Below are the code and all the weights of a small trained network. Each question names an input and a target symbol and asks about switching units off, where a switched-off unit gives its printed mean instead of its output.

import numpy as np


def w(rows, s, z=0):
    codes = np.array(rows[::2]) - 128.0
    scale = np.full(codes.shape[1], s)
    scale[-1] = z or s
    return codes * scale


def f(y):
    return y / 2 * (1 + np.tanh(0.7978845608 * (y + 0.044715 * y**3)))


def softmax(a):
    e = np.exp(a - a.max(-1, keepdims=True))
    return e / e.sum(-1, keepdims=True)


def log_softmax(a):
    a = a - a.max(-1, keepdims=True)
    return a - np.log(np.exp(a).sum(-1, keepdims=True))


def net(x, mask):
    ids = ['Ξγζπσφ'.index(c) for c in x.split()]
    T = len(ids)
    res = E[ids] + P[:T]
    q, k, v = (res @ M[0].T for M in (Q, K, V))
    z = softmax(np.where(np.tri(T) > 0, q @ k.T / 4**0.5, -1e9)) @ v
    res = res + np.where(mask[0], z, O[0][:, -1]) @ O[0][:, :-1]
    y = f(res @ A[0][:, :-1].T + A[0][:, -1])
    res = res + np.where(mask[1:9], y, B[0][:, -1]) @ B[0][:, :-1]
    return log_softmax(res[-1] @ U[:, :-1].T + U[:, -1])


Q, K, V, O, A, B = {}, {}, {}, {}, {}, {}
E = w([
[115,80,187,97,87,146],'Ξ',
[114,83,81,97,228,151],'γ',
[213,145,145,208,44,106],'ζ',
[41,82,158,48,245,109],'π',
[164,109,108,141,58,6],'σ',
[109,139,108,161,131,197],'φ',
],0.011)
P = w([
[171,73,147,124,85,93],'0',
[81,158,72,75,103,119],'1',
[78,88,67,100,24,132],'2',
[182,114,145,162,200,169],'3',
[91,246,120,74,81,106],'4',
[31,102,49,211,99,149],'5',
[209,146,206,54,158,109],'6',
[67,204,98,152,89,168],'7',
[160,77,83,116,115,98],'8',
],0.013)
Q[0] = w([
[31,169,53,116,62,91],'head 0',
[126,10,59,161,96,34],'head 0',
[193,179,127,69,143,22],'head 0',
[168,13,167,106,165,48],'head 0',
],0.011)
K[0] = w([
[124,21,171,201,120,143],'head 0',
[198,99,254,109,170,88],'head 0',
[122,108,155,56,69,106],'head 0',
[169,178,178,92,122,124],'head 0',
],0.013)
V[0] = w([
[166,148,246,199,5,137],'head 0',
[102,92,223,121,94,254],'head 0',
[38,139,213,68,124,18],'head 0',
[228,200,72,176,61,20],'head 0',
],0.0066)
O[0] = w([
[132,175,127,146,218,205,3],'head 0',
[167,100,248,115,118,236,126],'head 0',
[52,126,201,240,51,127,239],'head 0',
[135,196,49,145,172,122,4],'head 0',
],0.011,0.0032)
A[0] = w([
[119,63,240,107,216,244,172],'neuron 0',
[188,77,233,58,63,103,117],'neuron 1',
[115,125,141,250,26,23,119],'neuron 2',
[16,128,48,135,213,66,110],'neuron 3',
[162,211,24,254,75,120,92],'neuron 4',
[106,89,162,4,245,86,148],'neuron 5',
[9,70,154,179,37,115,137],'neuron 6',
[53,210,153,199,181,197,254],'neuron 7',
],0.0058,0.0042)
B[0] = w([
[114,182,169,43,59,255,175],'neuron 0',
[156,84,81,142,114,106,215],'neuron 1',
[146,179,197,89,171,165,222],'neuron 2',
[125,95,127,155,70,117,159],'neuron 3',
[119,105,136,68,60,83,153],'neuron 4',
[167,92,17,123,72,130,164],'neuron 5',
[122,116,188,129,254,84,253],'neuron 6',
[140,144,53,235,182,169,165],'neuron 7',
],0.0068,0.012)
U = w([
[133,178,172,113,109,247,33],'Ξ',
[154,70,84,77,18,48,37],'γ',
[173,168,120,175,250,174,153],'ζ',
[52,153,192,150,178,115,245],'π',
[33,138,103,254,80,120,30],'σ',
[169,143,113,19,80,156,205],'φ',
],0.0059,0.0012)

Each question gives the input, a string of symbols that net reads in full, and the target symbol t.
The units are the heads (4 rows each of Q, K, V and O) and the neurons (one row each of A and B). Each row of codes is followed by its name. A weight is (code - 128) times the scale printed after its matrix; where a second scale follows, it is the last column's (O, A, B and U).
mask holds one flag per unit, heads first, then neurons. A switched-off unit (its flag False) gives its mean, the last column of its rows in O or B, instead of its output. The means were averaged over made-up inputs and are rounded, as every weight is.
A unit's drop is (log p(t) with every unit on - log p(t) with that unit switched off) / (log p(t) with every unit on - log p(t) with every unit switched off).
The circuit of an input: a set's keep is (log p(t) with only the set's units on - log p(t) with every unit switched off) / (log p(t) with every unit on - log p(t) with every unit switched off). Starting from all 9 units, units are removed one at a time, each time the one whose removal leaves the highest keep (on an exact tie, the one counted first), for as long as the keep stays at least 0.8.
units of the circuit, in order: the units of the circuit, biggest drop first
unit that matters most: the unit with the biggest drop
k most important neurons: the k neurons with the biggest drops, biggest first
drop of u: that unit's drop, to one decimal
input ζ γ γ π Ξ, target γ: 2 most important neurons : neuron 1; neuron 0
input π γ π γ Ξ φ σ ζ, target φ: 2 most important neurons : neuron 6; neuron 7
input φ Ξ γ π, target Ξ: unit that matters most : neuron 0
input γ Ξ ζ ζ π φ π γ, target φ: units of the circuit, in order : head 0; neuron 6
input π π σ π π Ξ, target π: units of the circuit, in order : neuron 6; head 0
input ζ Ξ φ γ σ Ξ Ξ π ζ, target Ξ: units of the circuit, in order : head 0; neuron 0
input π π Ξ ζ γ Ξ π π, target Ξ: units of the circuit, in order : head 0; neuron 0
input Ξ Ξ γ, target Ξ: units of the circuit, in order : head 0; neuron 0
input γ γ ζ γ γ, target ζ: 2 most important neurons : neuron 7; neuron 0
input π φ φ, target π: units of the circuit, in order : neuron 6; head 0; neuron 2
input π π σ γ Ξ, target σ: units of the circuit, in order : head 0; neuron 7; neuron 6
input φ γ φ Ξ π, target φ: units of the circuit, in order : head 0; neuron 5
input Ξ φ γ γ, target φ: 2 most important neurons : neuron 6; neuron 0
input π γ π γ γ γ, target γ: units of the circuit, in order : head 0
input σ Ξ π γ, target Ξ: 2 most important neurons : neuron 0; neuron 6
input ζ γ φ ζ π ζ γ Ξ π, target γ: 2 most important neurons : neuron 5; neuron 2
input φ π π Ξ γ γ Ξ, target γ: 3 most important neurons : neuron 1; neuron 0; neuron 7
input π π π Ξ ζ ζ ζ, target ζ: drop of neuron 7 : 0.2
input π π γ, target π: drop of neuron 2 : 0.1
input γ γ π, target γ: drop of head 0 : 0.8
input γ Ξ φ π ζ φ π φ, target φ: units of the circuit, in order : head 0
input π γ π, target π: units of the circuit, in order : head 0; neuron 6
input ζ Ξ π φ γ Ξ, target φ: units of the circuit, in order : head 0; neuron 6
